[ 19 -33 -31  15  35   8 -17 -13  20  32 -37 -19 -16 -11 -99 -11 -41  54
  -1  39   5  28 -39   2 -34  16 -38 -49  70 -57  28 -47 -14   9 -23 -40
 -12 -32 -21 -18 -16 -48  50] => q278
[ 38 -29 -44  -6  12  18  -6 -22  24  29 -52 -27   4 -15 -72  29 -13  15
 -17  82  -3  11 -34   5  -8 -13  -2 -49  59 -41  13 -29 -20   1  37 -28
   0 -37   2 -24 -34 -48  54] => q865
[ 19  11  40 -22 -10 -37 -11 -68  57  -4  31 -43  12  -9 -27  26 -56  44
  -7  38  -3  -3 -60   2  -3  24 -11  14   1  -2 -57 -37   8 -11 -17 -58
 -17 -36   9 -16 -31 -12  52] => q278
[ 21 -36 -23  16  29  13  -7 -35  11   8 -51 -14  -5 -18 -92   5 -15  43
   7  53   2  14 -38 -11 -21  32 -16 -70  79 -56  13 -62 -19 -22 -10 -23
   3 -21 -30   0 -15 -31  57] => q219
[ 12 -16  34   2 -14 -40   0 -63  43  -4  45 -41  17 -16 -44  15 -45  58
  -5  44  -5   3 -46  -6   5  45 -10   7  24 -13 -38 -11 -10   1 -23 -41
  -8 -26   8   4 -27  -7  43] => q122
[ 19 -46 -21   2  32   5   1 -25  42  28 -57 -15  -9 -11 -72   4 -22  26
 -15  61 -11  11 -36  -6 -37   3 -14 -43  79 -45  23 -36   5   4  12 -36
  26 -31  12 -24 -31 -33  44] => q813
[ 12  -3  29 -14  10 -50  -9 -43  50 -26  28 -65  16 -21 -33  12 -46  47
   2  -2  -1  -5 -55 -14   4  21 -18  12  12 -12 -16 -33   3   9 -11 -57
   7 -49   7 -16   4  -5  33] => q278
[ 15 -20   3 -20 -26 -35   6 -61  44 -12  80 -37 -17   9 -38  14 -63  38
   8  23 -19  12 -35 -14 -22  74  -5   8  11   4 -57 -57  40  -2 -47 -56
 -18  29 -39  34 -26   2  58] => q959
[ 16 -58 -28  -3  11   3  -2 -45  46  15 -44 -22 -25 -20 -62  26 -16  38
 -16  47 -10  19   0  -2 -43  -1  -2 -67  41 -51   4 -43  37  -3  -5 -17
  35 -42   3   7 -11 -40  52] => q796
[ 26   7  43 -27  -3 -33 -14 -54  58   6  35 -48   4 -12 -29  24 -51  31
  -8  32   5  -2 -63  -4  -4  22 -42  12  10  -2 -44 -26  22 -11 -17 -64
 -16 -24   3 -16 -24  -2  39] => q278
[ 18 -36 -16  18  36   4 -18 -28  27  34 -49  -8  -6 -16 -93   3 -13  17
 -23  78 -11  29 -38 -19  -7 -12   7 -34  89 -59  16 -35 -14 -11  23 -39
   3 -18  -8 -25 -46 -31  53] => q813
[ 18 -23  47  28 -11  10 -20 -78  46  17  39 -29   3 -10  20   1 -69   2
 -19  22 -19  21 -52 -17 -20  -4 -38 -15  -5   4 -25 -44  45  17 -19 -77
 -32  43 -47   6 -12   2  53] => q832
[ 38 -26   7 -10   4 -10 -13 -33  25  43 -58 -15  -2 -12 -66  28   0  30
 -15  70  -6  19 -19 -13  -7 -17  -3 -63  54 -64  -9 -55   8 -20 -11 -44
  30 -31   6 -12 -51 -27  57] => q989
[ 12 -47 -16   1  30  32 -18 -14  19  50 -64  -8   3 -13 -92  25 -43  47
  -2  60  21   5 -29   2 -49 -10 -25 -19  66 -55  14 -33 -15 -18 -30 -13
  25 -45 -18   1 -31 -36  57] => q796
[ 18 -27 -18  19  33  18  -8 -11  13  43 -36 -34 -26 -22 -53   6  -2   7
 -14  72  23  27 -38  14 -24  -3 -18 -55  66 -32  40 -49 -46  -2  12 -13
   6 -37   0 -46 -40 -52  53] => q865
[ 21   7  45  25 -19 -49  -8 -40  51   4  43 -46   3 -11 -21  16 -46  24
 -15  14 -23  12 -50 -16  16  18   2  41 -15   2 -41 -33  26  -1 -19 -67
  -6   0   8  -5 -27  12  30] => q989
[  9 -41 -24  25  31   5  -6 -47  14  14 -64  -9  -8 -24 -49   6 -28  22
   1  40 -25   7 -13 -16 -39   0  -7 -65  54 -63   9 -60   2  -9 -15 -17
  24 -39 -22   7  -9 -41  44] => q219
[ 19 -15  37   3 -11 -21  -4 -50  54  10  46 -38 -12 -13 -46  25 -83  35
   3  30   6  17 -82   8 -22  57 -27  24  12  15 -42 -45  12 -12 -23 -56
 -27  -7 -16  -8 -33 -11  53] => q796
[  36  -87  -68  -13   22   13  -20  -21   19   29  -23  -31   -3  -18
 -104    7    0   39   -7   37   15    2    2  -19  -40   11  -22  -87
   74  -21   18  -26   58    6   13  -27    3  -12  -30   29  -16  -29
   87] => q203
[ 32 -12  16 -29  -9 -35  19 -45  36  -9  40 -15  19  19 -67  14 -46  27
   2  23   3   5 -65   9  -3  75  28  32  42 -11 -40 -45  45 -20  -3 -54
 -13 -23   3  10 -44   6  65] => q959
[ 27  -5 -15  13  10   7 -29 -21   6  38 -33 -35   2 -21 -54  32  16  -1
 -28  92  -7  14 -39 -20  -1 -40 -11 -44  81 -49  17 -23 -51  -5  44 -25
  -4 -19 -11 -14 -42 -22  41] => q203
[ 23 -26  32 -11   8 -37  -3 -43  47  -4  32 -29   7  -6 -27  17 -59  45
  -7  35   2   6 -83  -5 -12  35  -1  26   5  -2 -55 -29  11 -16 -24 -58
  -7 -21  -6 -17 -33  -3  48] => q813
[ 14 -39 -10  16   0  -9 -13 -36  28  22 -50 -11  -8 -36 -45  -6 -41   8
  -8  65 -17   4 -26  17 -21 -16 -20 -52  84 -58 -13 -36 -20 -12   6 -23
  34 -35  13 -38 -26 -55  47] => q902
[ 15 -14  20   5  38  -4 -10 -19  27  20 -65 -51 -16  -3 -65  49 -43   0
  -1  71  -5  -1 -62 -27  -6 -39 -43 -24  41 -46  34 -38 -24  14  28 -36
   7 -73  21 -13  -2 -21   5] => q832
[  15  -18  -30    7   25   10  -17  -14   19   31  -61  -19  -12  -22
 -108   17  -24   25   -1   53    4   20  -25  -16   -7   11  -13  -54
   72  -55   24  -58   -8   -1    8  -29   18  -33  -19   -8  -18  -40
   49] => q989
[ 23  -4  35 -10  -3 -12 -13 -68  40 -18  48 -30  12  -9 -43  12 -66  23
   1  38   5  -2 -73   4   0  36  -1   7  -1 -16 -42 -37   6 -32 -20 -64
 -16   6 -24   7 -31  -2  39] => q219
[  24   22   38   -2   43   11   18  -26   18  -10   43  -12   -3    9
    6   24   -5   64  -34   25   58   23 -114  -12   26   35  -32   35
   31   41  -31  -26   20   12   29  -20  -80  -57  -50  -27  -36   32
   48] => q832
[ 24 -31 -24 -12  28 -22 -14 -32  23  13 -29 -18 -15 -20 -74  16  -6  22
 -11  58   5  14  -9  -8 -28 -16  -8 -61  70 -72  15 -44   7   4  12 -28
   6 -27  -2  -6 -26 -36  41] => q203
[ 30   2  22   1   6 -19  -3 -51  59  -6  44 -37  14 -26 -43  24 -38  71
  -5  28   7   0 -69 -12 -11  39 -29  12  15 -11 -31 -17  14  -4  -8 -46
 -33 -23  -5 -19 -39  -8  28] => q122
[ 20 -26 -12  -1  10  -2 -20 -25  35  35 -68 -19  -2 -29 -89   8 -13   4
 -19  53  -9   9 -18   0 -19   4 -19 -59  78 -58  18 -50  14   2  16 -26
  34 -38   0 -23 -35 -38  52] => q989
[ 32 -40 -26 -12  18 -23  -9 -41  24  -4 -26 -30  10 -10 -79   5   7  39
   8  35 -13  12 -20 -10 -19  21   0 -76  83 -59  10 -47  38  -9  -2 -47
  16 -28 -21   8 -13 -29  74] => q278
[ 24  -4  36   2  -4 -30   1 -61  50   0  36 -33   3   7 -20  26 -53  36
  -4  39 -28  17 -76 -11  -4  46  16  26  16   1 -65 -31  27 -11 -28 -56
 -16 -12 -16  -6 -42  -5  49] => q959
[ 13 -11  28 -10 -12  -9  12 -70  39  -3  43 -25   7  -5 -14   8 -59  90
  -7  15   4  21 -57 -11 -15  55   4  47 -17  21 -67 -45  15 -24 -38 -52
 -22  -9 -23   2 -46  -7  76] => q865
[  7 -20  26 -11 -20 -43  -5 -53  46  -7  49 -44  -2 -27 -33  28 -67  35
  -5  35   2 -11 -68  -2   3  37 -25  20  18   7 -60 -38 -22 -10 -15 -50
  -3 -27  -1 -10 -22  -7  48] => q796
[ 25 -12  40  -2  -5 -20  22 -64  27  -6  23 -12  -5  21 -48   5 -59  72
  12  32 -22   3 -65 -31 -10  87  -6  10  -2  24 -57 -29   6 -40 -21 -53
 -31  -8  -6  23 -54  12  48] => q219
[ 21  -9  16 -25 -12   1  26 -64  39   0  39 -12  -6  -5  17  33 -21  79
 -19  43  21  11 -54  29 -10  38   9  29  12  20 -38 -25 -13 -11 -15 -31
  -6 -18   6  22 -60 -23  45] => q865
[  6  42  24  17  23 -10  -7 -29  34 -18  30 -70  11 -23  -6  27 -41  22
  15  10  -1  -4 -86   0 -25  37 -16  26  -6  27 -15 -59   5  15   2 -28
 -36 -21 -19 -54  -6 -11  49] => q203
[ 15 -42 -18  11  21   1  -4 -25  35   1 -41 -30 -15 -26 -87   7  -2  29
 -12  52 -13  24 -26  -3 -18  25  -7 -68  72 -54  16 -47  19   0   8 -17
   3 -24  -1 -23 -22 -30  54] => q796
[ 26  -9  44  -6  -1 -35  -9 -40  47 -17  31 -45   7  -7 -37  15 -66  41
   1  31  12   9 -69   8   6  43  -9   9  24   0 -44 -31  22 -15  -7 -54
 -23 -23   5 -20 -37  -2  55] => q902
[ 22 -26 -17  22  16   7 -12   2  39  21 -79 -31  18 -20 -85  17  -6  20
  -4  50   6  11 -31   3 -16 -15  14 -29  74 -39  38 -22  -8  14  13  -3
  47 -45  -5 -16   2 -31  37] => q989
[ 26 -48 -18  18  39  -2  -8 -21  16   4 -54  -4 -11 -14 -72   0 -29  39
   0  48   6  20 -33  -9 -11  20   4 -65  85 -50  12 -35   1 -15  21 -25
  -6 -40  -3 -13 -25 -34  54] => q902
[ 36 -79 -38 -15  22   9   2 -39  17  11 -35  10  -5 -21 -93  -2 -16  40
 -14  75 -23  24 -36  -9  -5  11  17 -39  70 -50  -5 -34  16 -17  20 -34
  -5 -14 -18   0 -36 -50  72] => q813
[ 14 -20  35   7  -1 -27   6 -49  34 -20  36 -28  -1   0 -22   0 -69  64
   1  30   9  -2 -76   9   2  42  -3  33  25  21 -55 -38  21 -15 -34 -46
 -29  -5  -3 -11 -33  10  63] => q902
[ 22 -59 -40  10  33  15   1  -6  25  13 -64 -22 -15 -20 -90  -1 -47  63
  -2  50  15  25 -24   2 -14   3 -13 -55  58 -41  12 -41   6  10  -5  -1
   4 -50  -3 -20   1 -45  56] => q902
[ 26 -33 -39  21  32  -9  22 -12  12  41 -59  -6 -10  -5 -54  13 -30  17
 -13  46   4  40 -11   6  -5  -2  21 -46  36 -58  12 -46   3   8  -8 -14
  25 -36  14  -5  -9 -38  37] => q865
[ 23 -38 -14 -26  32  -4  -4 -37  14  -3 -40 -14 -17 -12 -99  17 -28  20
   9  49  -6  22 -10   7 -21  44 -19 -59  77 -70  20 -62  10 -18   0 -22
  19 -52 -25   6 -19 -52  53] => q219
[  6 -36  52  -7  -8 -55   5 -26  24 -25  24 -53  10 -19 -55  -2 -57  18
   8  13 -22   7 -30  -1  27  51 -14  12 -23 -22 -14  -3  26  12 -42 -14
  -6  -3  29  15  10   6   1] => q122
[ 34  12  59  -7  20 -16  -4  10  50 -12  27 -61   3  -2 -67  52 -42  34
  21  19 -18  33 -52 -13  10  64 -23  50  -6  -8  -4   2   9 -15   6 -46
 -32 -28  13 -15 -31  -9   8] => q796
[ 25  -6  37 -15   2 -29  11 -27  53   7  15 -39   2   6 -21  26 -44  32
  -3  12  20   4 -58   8 -23  51 -30  38  24  14 -26 -22  30 -14  -4 -55
  -5 -43  25 -14 -39   2  37] => q865
[ 15   7  60  27 -10 -26 -19 -41  35 -10  62 -35  26 -19 -11   5 -59  39
  -6  14  20  -2 -95   1 -30  52 -20  45 -13  -4 -40 -33 -23 -13 -18 -43
 -54 -12 -20 -31 -24  14  64] => q796
[ 18 -19 -30   7  35  -4 -19 -29  37   9 -56 -36 -16 -12 -59  33 -11  23
  -1  49 -26  11  -8 -14 -24 -24 -13 -52  55 -50  23 -42  21  12   1 -27
  -1 -40  -6  -6   1 -40  32] => q278
[ 24   1  28 -20 -17 -16  12 -49  49  -9  34 -41 -11   9 -36  21 -40  61
  -8  39   3  29 -52  11  -8  64  -3   4  -1  -2 -39 -32  10 -19 -24 -52
  -6   8   1  -1 -43  -6  45] => q865
[ 18  -8  36 -12   7 -28 -13 -51  36  -5  30 -45  21 -17 -34  20 -66  35
  -6  22   8 -10 -78  -6 -11  34 -13  28  10   6 -40 -39  13  -7 -12 -53
 -20 -15  -5  -7 -29   4  54] => q203
[ 18 -42 -27   0  33  -1 -12 -18  36  13 -61 -27 -27 -11 -83  18 -21  31
   1  45 -23  22 -20 -25 -35  14 -23 -59  64 -58   8 -50  19   8 -13 -21
  -1 -36 -12 -24  -8 -40  35] => q959
[ 14 -20 -15  23  33   5  -5 -30  42   3 -32 -28   7 -18 -88   1  -7  11
 -11  61  -7  23 -14  -8 -11 -10  12 -60  63 -76  17 -43  22   5  12 -26
  35 -22  -9 -12 -14 -32  46] => q832
[ 19 -59 -31 -17  32  -7 -12 -31  34  20 -63 -33  -8 -23 -85  21  -1  33
  -5  53 -12   6 -17 -38 -21   2 -25 -72  73 -35   8 -31  31   6  17 -24
  25 -34 -15  -3 -11 -26  60] => q813
[ 20   3  52 -12 -14 -38  -5 -64  42   6  24 -44   6 -16  -2  21 -42  47
 -11  24  -2   0 -72 -19   9   3 -29  11 -11  -6 -50 -31  -2 -16 -27 -65
  -8 -18  17  -1 -12  10  28] => q278
[ 12  -1  46   1  -5 -44  -4 -42  49 -19  30 -44   0 -20 -19  13 -55  50
  -2  22  11   7 -58  -5   4  29 -15  15  11 -11 -53 -29  18 -16 -16 -42
 -10 -26  17 -11 -26   4  34] => q902
[ 20  10  32 -22  -5 -37  -1 -62  66 -12  29 -42   6  -2 -32  26 -48  46
 -12  17  15   5 -49  11 -17  47 -11   7  14  -6 -23 -35  30   4  -6 -47
  -6 -37  12   9 -14  -1  42] => q278
[ 14 -43 -23  10  25  -1   8 -12  35  27 -47 -34 -29 -10 -68   0  -5  25
  -5  41   7  38  -3  -4 -48  17 -21 -51  75 -52  42 -49  16   3   6 -25
  25 -51  13 -14 -26 -41  46] => q865
[ 12 -20 -22  11  27   1  -5 -28  33  22 -39 -34  -9 -18 -92  22 -33  28
   7  74 -10  26 -38 -24  -8  -9 -21 -43  78 -58   8 -47   6   4  -3 -32
  -8 -46 -13 -27 -21 -38  30] => q122
[  8 -23 -22  27  26  13 -13 -20  39  28 -41 -13 -16 -11 -77  18 -30  17
  -1  54  -1  19  -2  -6 -49 -16 -25 -32  76 -63  27 -41 -12   3   4 -20
  37 -36 -24   0 -11 -49  32] => q832
[ 23 -14  44  -9  -3 -31  -4 -27  52 -17  20 -48  -7   2 -59  18 -52  63
  -8  30   3  12 -49 -16 -10  61 -16  18 -19  -1 -25 -27  15   2 -24 -37
 -21 -26   3  -2 -16   8  41] => q989
[  7 -22  43 -22 -14 -45   1 -66  56  -3  40 -38  -4 -10   4  21 -40  35
 -20  39 -22  17 -22 -12 -19  15   6  17 -21 -20 -64 -32  42 -11 -39 -41
  24 -16   1  14 -34  -2  46] => q813
[ 15 -39 -17  13  -6  -9 -11 -50  35  16 -33 -11 -17  -3 -52   6  -4  32
 -25  94 -43  34  -8 -20 -14 -28  27 -44  51 -51 -30 -36 -18 -14  -3 -34
  18  -5 -11 -31 -34 -36  59] => q813
[ 11 -13  10 -15 -35  -6 -18 -82  26 -14  56 -14 -16   4 -27 -11 -48  59
   6   6 -31  12 -38  12 -22 -17  27  27 -51  -2 -37 -37  44 -30 -54 -67
 -12  47 -34  31 -31 -26  38] => q278
[ 21   4  32 -24 -17 -49  -6 -59  48   8  48 -45   9  -2 -34  30 -38  44
 -13  37   7 -10 -52  -4   1  15 -28  33  29  -3 -44 -42  26  -6 -15 -69
 -29 -34  18  16 -45  10  55] => q278
[ 13 -32  -9   9  10 -29 -17 -41  29  13 -46 -28  -4 -48 -36  22 -19  20
   9  39   8  15   1 -26 -13 -19 -17 -79  67 -62  -7 -48   3  -4   6 -11
  31 -30 -12   7   7 -36  45] => q902
[ 26 -38 -18   5  25 -11 -13 -36  19  24 -51 -22  -1 -19 -63  22 -22  14
 -10  52 -19  12 -30  -2 -19  -5  -3 -51  80 -48  17 -50   4   7  15 -39
  11 -23   0  -6 -27 -38  52] => q203
[ 19 -39 -41 -23  19  21   2 -15   5   9 -27   2 -33 -22 -78   2 -25  29
  13  42  11  19 -18   3 -20  25 -34 -55  93 -38  20 -60  22 -18  18 -18
  -9 -11 -27  12 -41 -45  46] => q902
[ 26 -33 -13  10  30 -16 -15   0  27  27 -53 -16  -4 -22 -92  10 -19  25
  -4  42  -3  17 -19   1 -12  17 -18 -46  80 -68  19 -36  -8   2  -9 -31
  35 -42  -3 -22 -26 -43  38] => q989
[ 25  -6  52  -7   3 -30 -18 -65  46 -17  21 -21   5  -3 -17  21 -61  19
  -5  24  10 -15 -66   1 -26  44 -24   4   5  -7 -44 -35   7 -31 -12 -53
 -24 -28  -9 -15 -22   5  39] => q219
[ 28   0  23 -19  -7 -13  22 -68  56  -8  46 -43   3  13 -15  25 -32  64
 -13  31  -4  21 -24   5 -13  54  25  15 -19  17 -44 -41  40 -15 -17 -52
   2 -11   5  -7 -49  -6  78] => q865
[ 22 -45 -50  22  16 -10  17 -20  34  41 -39  -3  -7 -15 -97  -3 -37  29
  12  35  -8  22 -40   0 -34  41  12 -40  93 -39  -1 -54   5  -1   1 -28
  28 -43   4  -9 -28 -56  53] => q959
[ 15 -28  -7  13  27  35  10 -31  39  47 -62 -30 -16  -7 -61  12 -32   4
  -6  70  27  42 -41  -8 -19   6  -1 -46  74 -12  30 -46 -24 -13  25 -31
  32 -40   4 -35 -10 -36  55] => q865
[ 19  -2  36   9   2 -16  20 -59  44  -2  15 -31  16   2  -4  23 -50  55
  -6  26 -10  17 -65   2   3  53  23  34  10  12 -47 -43  15 -20 -26 -61
  -4  -8  11  -6 -43  -1  58] => q865
[ 25 -33 -38   8  38   7 -17 -39  22   2 -64 -21   0 -22 -82  25 -14  25
   5  51   0  -6 -26 -15 -23   0  -6 -88  62 -62  17 -59  -1 -10   7 -24
   9 -35 -22  -6  -2 -36  45] => q219
[ 18   4 -13   9  21 -16 -44 -33  48  -7 -11 -35 -31  -3 -98  26  10   0
   5  75   5  24  12 -14 -18 -29   4 -84  58 -83  28 -36 -34 -19  31 -52
  -7 -30   0 -37 -20 -48  18] => q219
[-14 -16  27  -5  36  -3  -9 -14  10  30 -61 -22 -22  -6 -94  -8 -17  23
   3  63 -43  38 -22 -56  28 -22   4 -14  39 -43  10 -12 -34 -17  12 -42
  15 -30  26 -29 -57 -32   4] => q813
[ 27 -39 -18  20  33   6  -2 -20  42  32 -50 -13  -1 -20 -83  19 -20  28
  -8  67   5  12 -25  -7 -20 -18 -27 -36  81 -54   6 -26   3   4   6 -22
  30 -38  -9 -11  -9 -40  39] => q832
[ 23 -61   3 -28 -29  23   6 -17  51  14  44  10  -5   1 -34 -13 -64  27
  10  10  43  -9 -39  51 -82  48 -22  56  26  16 -23 -26  37 -57 -41 -53
   0  10  11  18 -62 -27  40] => q865
[  9  -4  29   0 -10 -32  15 -51  31  12  41 -45  -9 -11  -1  16 -58  45
   0  15   2  10 -62 -18 -10  42 -39  36   7  15 -44 -45   4  -9 -35 -56
  -2  -1 -15  10 -25   9  41] => q865
[ 23   7  47 -17  -5 -33  -8 -63  49   1  35 -36  11 -10 -26  18 -47  41
  -4  38   4  -4 -71  -9  -3  29 -22  18  18  -5 -49 -31  -1 -24 -17 -64
 -21 -19   4 -11 -31   2  47] => q278
[ 21 -58 -41  27  19  -2   6 -20  -1  26 -39  -4   4 -20 -32  -3  16  56
   4  29 -31  17 -13 -12 -38  10   9 -64  46 -51  -5 -45   5  -8 -24 -25
  34 -18 -14   1 -25 -46  72] => q813
[ 25  18  43  -1   0 -15 -18 -46  55   2  18 -36  19 -26 -46  21 -52  38
 -12  21 -13  11 -65 -13  -2  39 -18  28   5 -19 -34 -39  27  -5   0 -64
 -18 -19 -14 -21 -41 -11  48] => q989
